Here is a tiny trained network, its code and every weight. The questions are about switching its units off for an input and a class, where a switched-off unit gives its printed mean instead of its output.

import numpy as np


def w(rows, s, z=0):
    codes = np.array(rows[::2]) - 128.0
    scale = np.full(codes.shape[1], s)
    scale[-1] = z or s
    return codes * scale


def f(y):
    return y / 2 * (1 + np.tanh(0.7978845608 * (y + 0.044715 * y**3)))


def log_softmax(a):
    a = a - a.max(-1, keepdims=True)
    return a - np.log(np.exp(a).sum(-1, keepdims=True))


def net(x, mask):
    res = np.array(x, float).reshape(1, 8) / 4 @ E
    y = f(res @ A[0][:, :-1].T + A[0][:, -1])
    res = res + np.where(mask, y, B[0][:, -1]) @ B[0][:, :-1]
    return log_softmax(res[-1] @ U[:, :-1].T + U[:, -1])


A, B = {}, {}
E = w([
[53,114,138,155,117,232,134,13,129],'x0',
[160,112,62,47,134,205,183,178,65],'x1',
[139,208,113,107,221,119,81,22,178],'x2',
[186,162,82,143,66,68,53,103,61],'x3',
[154,162,81,68,110,225,116,125,212],'x4',
[70,196,187,188,143,144,200,189,201],'x5',
[160,104,188,2,138,131,141,182,46],'x6',
[125,206,121,120,17,115,236,115,76],'x7',
],0.008)
A[0] = w([
[114,94,113,130,153,165,133,120,175,189],'n0',
[157,93,123,136,83,145,45,152,80,170],'n1',
[151,150,121,98,113,150,88,72,179,120],'n2',
[111,166,169,128,96,160,139,126,123,254],'n3',
[161,149,135,6,111,116,144,108,85,195],'n4',
[75,106,166,123,183,168,100,119,162,173],'n5',
[154,132,96,92,135,146,160,134,140,174],'n6',
[140,106,172,162,91,55,100,117,123,236],'n7',
[188,122,133,102,167,62,115,146,177,211],'n8',
[140,183,153,119,67,98,153,138,164,141],'n9',
[117,85,169,115,159,112,134,87,158,193],'n10',
[124,121,120,150,114,144,110,106,129,78],'n11',
],0.019,0.0031)
B[0] = w([
[71,170,170,147,83,127,127,170,59,199],'n0',
[242,167,147,111,155,38,90,219,23,214],'n1',
[19,179,78,112,77,231,150,21,147,219],'n2',
[144,127,110,119,162,40,107,228,187,178],'n3',
[198,58,146,149,14,51,150,25,92,255],'n4',
[111,147,137,249,96,61,115,152,110,236],'n5',
[108,82,148,161,88,107,87,77,109,181],'n6',
[82,74,184,192,54,53,153,130,130,201],'n7',
[132,165,107,15,174,6,160,219,200,214],'n8',
[39,164,154,145,176,68,101,207,127,184],'n9',
[81,132,130,155,96,148,130,188,104,196],'n10',
[155,87,153,108,93,230,145,195,133,154],'n11',
],0.011,0.018)
U = w([
[155,74,108,181,230,244,152,153,146,47],'0',
[250,23,114,94,100,79,116,105,67,174],'1',
[72,98,134,213,67,94,132,147,135,226],'2',
[179,67,118,167,217,164,133,87,151,11],'3',
[100,166,52,155,172,255,101,126,148,24],'4',
[120,161,31,51,119,159,103,88,168,34],'5',
[137,162,102,98,197,94,101,222,153,255],'6',
],0.0087,0.0035)

Each question gives the input, the list of numbers given to net, and the class t.
The units are the neurons (one row each of A and B). Each row of codes is followed by its name. A weight is (code - 128) times the scale printed after its matrix; where a second scale follows, it is the last column's (A, B and U).
mask holds one flag per neuron, in row order. A switched-off neuron (its flag False) gives its mean, the last column of its row in B, instead of its output. The means were averaged over made-up inputs and are rounded, as every weight is.
A unit's drop is (log p(t) with every unit on - log p(t) with that unit switched off) / (log p(t) with every unit on - log p(t) with every unit switched off).
The circuit of an input: a set's keep is (log p(t) with only the set's units on - log p(t) with every unit switched off) / (log p(t) with every unit on - log p(t) with every unit switched off). Starting from all 12 units, units are removed one at a time, each time the one whose removal leaves the highest keep (on an exact tie, the one counted first), for as long as the keep stays at least 0.8.
circuit, biggest first: the units of the circuit, biggest drop first
unit that matters most: the unit with the biggest drop
top k neurons: the k neurons with the biggest drops, biggest first
drop when u is switched off: that unit's drop, to one decimal
input [6,1,-4,5,-3,-5,-6,2], class 1: unit that matters most => n1
input [-5,6,-8,-4,-5,-2,-7,1], class 1: circuit, biggest first => [n5 n2]
input [3,-8,0,6,6,-2,7,5], class 1: top 3 neurons => [n4 n5 n1]
input [3,2,7,7,6,-4,-4,-8], class 4: top 2 neurons => [n2 n4]
input [-1,5,7,-3,2,-4,-2,7], class 1: top 2 neurons => [n4 n5]
input [3,-4,0,-2,6,-6,-5,-4], class 4: top 3 neurons => [n2 n4 n7]
input [8,6,8,-3,-8,-8,0,2], class 1: top 4 neurons => [n4 n9 n7 n0]
input [-3,2,-1,8,-5,-2,-4,-5], class 1: top 2 neurons => [n7 n9]
input [-7,8,7,4,4,3,-6,-4], class 5: top 2 neurons => [n2 n1]
input [-4,8,6,0,0,8,-5,-1], class 6: top 2 neurons => [n4 n7]
input [-7,-8,2,6,-5,1,8,-7], class 6: top 2 neurons => [n8 n4]
input [-3,-6,-4,-1,7,0,2,-7], class 6: top 2 neurons => [n8 n4]
input [-8,6,-8,-3,-7,3,0,-4], class 6: drop when n4 is switched off => 1.0
input [2,7,3,2,-8,7,5,5], class 1: top neuron => [n4]
input [-2,5,1,4,4,8,8,3], class 1: drop when n4 is switched off => 0.8
input [3,-3,-6,8,6,5,1,-1], class 6: drop when n4 is switched off => 0.2
input [-8,-5,-8,-7,6,-1,-5,4], class 6: drop when n5 is switched off => 0.1
